Below is a small trained network, with its code and all its weights. Each question gives an input and a class and asks what happens when units are switched off, that is, made to give their printed mean instead of their output.

import numpy as np


def w(rows, s, z=0):
    codes = np.array(rows[::2]) - 128.0
    scale = np.full(codes.shape[1], s)
    scale[-1] = z or s
    return codes * scale


def f(y):
    return np.maximum(y, 0)


def log_softmax(a):
    a = a - a.max(-1, keepdims=True)
    return a - np.log(np.exp(a).sum(-1, keepdims=True))


def net(x, mask):
    res = np.array(x, float).reshape(1, 6) / 4 @ E
    y = f(res @ A[0][:, :-1].T + A[0][:, -1])
    res = res + np.where(mask, y, B[0][:, -1]) @ B[0][:, :-1]
    return log_softmax(res[-1] @ U[:, :-1].T + U[:, -1])


A, B = {}, {}
E = w([
[202,112,202,232,129,157,101,112,115,124,103,89],'x0',
[207,80,135,124,223,96,216,27,62,89,224,119],'x1',
[103,120,41,115,122,93,104,209,74,123,183,78],'x2',
[79,206,120,134,52,241,96,115,67,165,159,87],'x3',
[17,59,161,140,157,98,199,105,154,214,91,59],'x4',
[97,88,68,94,106,194,219,119,109,103,145,2],'x5',
],0.0077)
A[0] = w([
[196,111,39,114,142,29,132,151,152,106,115,162,210],'neuron 0',
[152,172,189,132,121,203,107,112,180,165,105,150,241],'neuron 1',
[168,194,136,123,2,158,94,155,148,146,98,117,232],'neuron 2',
[185,94,98,95,160,120,87,132,89,47,214,123,193],'neuron 3',
[99,144,68,159,85,165,159,163,93,114,150,86,149],'neuron 4',
[139,116,151,181,150,61,149,108,108,201,110,130,167],'neuron 5',
[119,153,170,49,60,198,156,82,164,174,107,151,214],'neuron 6',
[111,104,108,69,125,132,160,153,199,105,135,155,131],'neuron 7',
[93,157,111,94,102,159,153,158,87,138,210,101,190],'neuron 8',
[110,122,215,123,111,129,159,92,129,136,131,103,209],'neuron 9',
[150,75,162,144,128,129,158,113,143,45,142,117,115],'neuron 10',
[150,111,159,145,177,91,182,95,54,83,189,200,138],'neuron 11',
[127,147,128,87,148,119,85,190,133,123,66,194,252],'neuron 12',
[90,105,138,165,94,131,175,151,170,143,70,106,188],'neuron 13',
[59,211,23,106,102,107,156,153,83,139,197,111,237],'neuron 14',
],0.0094,0.0035)
B[0] = w([
[135,185,169,114,102,81,202,160,147,74,111,219,236],'neuron 0',
[50,202,170,150,67,139,150,170,135,60,124,148,237],'neuron 1',
[111,127,95,249,96,170,81,192,99,2,133,105,254],'neuron 2',
[208,150,90,115,91,182,147,194,87,57,206,149,243],'neuron 3',
[103,53,178,174,118,176,92,119,82,103,142,52,219],'neuron 4',
[47,68,153,85,87,115,112,94,179,74,93,157,205],'neuron 5',
[128,189,48,132,93,143,182,180,79,62,123,130,224],'neuron 6',
[148,152,78,84,126,77,140,199,102,117,145,141,182],'neuron 7',
[122,70,66,97,153,201,76,111,47,192,150,103,221],'neuron 8',
[94,109,84,136,66,149,115,199,130,85,57,138,201],'neuron 9',
[198,144,56,183,80,104,182,140,91,116,72,101,186],'neuron 10',
[203,158,99,136,115,52,169,86,156,165,138,211,237],'neuron 11',
[112,138,202,88,112,137,170,181,154,43,93,189,240],'neuron 12',
[150,87,107,107,63,160,82,179,80,173,118,129,218],'neuron 13',
[121,71,56,132,145,198,88,160,74,124,112,71,253],'neuron 14',
],0.0081,0.0098)
U = w([
[73,41,127,167,125,197,84,125,78,213,72,28,73],'0',
[111,185,151,102,227,137,42,63,185,210,209,33,2],'1',
[186,114,75,53,139,180,105,199,50,146,153,144,198],'2',
[105,255,107,178,67,193,106,220,95,44,67,118,230],'3',
[97,61,65,212,135,195,113,163,84,86,181,91,137],'4',
[57,149,243,193,148,81,82,129,214,129,73,216,48],'5',
[216,190,86,98,150,30,183,110,120,113,138,160,142],'6',
],0.0067,0.0039)

Each question gives the input, the list of numbers given to net, and the class t.
The units are the neurons (one row each of A and B). Each row of codes is followed by its name. A weight is (code - 128) times the scale printed after its matrix; where a second scale follows, it is the last column's (A, B and U).
mask holds one flag per neuron, in row order. A switched-off neuron (its flag False) gives its mean, the last column of its row in B, instead of its output. The means were averaged over made-up inputs and are rounded, as every weight is.
A unit's drop is (log p(t) with every unit on - log p(t) with that unit switched off) / (log p(t) with every unit on - log p(t) with every unit switched off).
The circuit of an input: a set's keep is (log p(t) with only the set's units on - log p(t) with every unit switched off) / (log p(t) with every unit on - log p(t) with every unit switched off). Starting from the 12 units with the biggest drops (on a tie, the unit counted first), units are removed one at a time, each time the one whose removal leaves the highest keep (on an exact tie, the one counted first), for as long as the keep stays at least 0.8.
circuit, biggest first: the units of the circuit, biggest drop first
most important unit: the unit with the biggest drop
top k neurons: the k neurons with the biggest drops, biggest first
drop of u: that unit's drop, to one decimal
input [7,2,1,-3,-8,-7], class 6: most important unit : neuron 11
input [-8,-3,8,7,-8,-5], class 4: circuit, biggest first : (neuron 14; neuron 8)
input [-4,-4,0,-6,0,5], class 2: top 2 neurons : (neuron 2; neuron 1)
input [-7,6,5,8,-2,-2], class 2: top 3 neurons : (neuron 2; neuron 3; neuron 8)
input [-4,-2,3,-3,-4,8], class 4: circuit, biggest first : (neuron 4; neuron 14)
input [-5,5,6,-3,7,0], class 2: top 2 neurons : (neuron 14; neuron 2)
input [-4,-2,7,-6,1,0], class 2: top 3 neurons : (neuron 2; neuron 1; neuron 14)
input [-7,-8,6,2,6,-1], class 4: top 2 neurons : (neuron 14; neuron 2)
input [5,6,-7,-6,6,2], class 6: top 2 neurons : (neuron 10; neuron 11)
input [7,1,4,-4,-4,-6], class 6: top 2 neurons : (neuron 11; neuron 2)
input [5,-8,7,7,8,1], class 4: top 2 neurons : (neuron 2; neuron 6)
input [-8,-4,7,4,-7,-1], class 4: top 2 neurons : (neuron 14; neuron 8)
input [-2,2,5,0,2,-2], class 2: top 2 neurons : (neuron 2; neuron 1)
input [3,6,2,2,-7,-6], class 6: top neuron : (neuron 11)
input [-6,7,5,6,-5,1], class 2: top 2 neurons : (neuron 2; neuron 3)
input [-7,4,0,-5,-4,3], class 6: drop of neuron 0 : 0.1
input [4,-5,-2,-5,4,8], class 0: drop of neuron 0 : 0.2
input [-3,-2,8,-1,0,5], class 4: drop of neuron 14 : 0.1
input [-7,-2,4,-7,8,-5], class 5: drop of neuron 3 : 0.1
input [2,0,2,-8,0,-8], class 5: top neuron : (neuron 5)
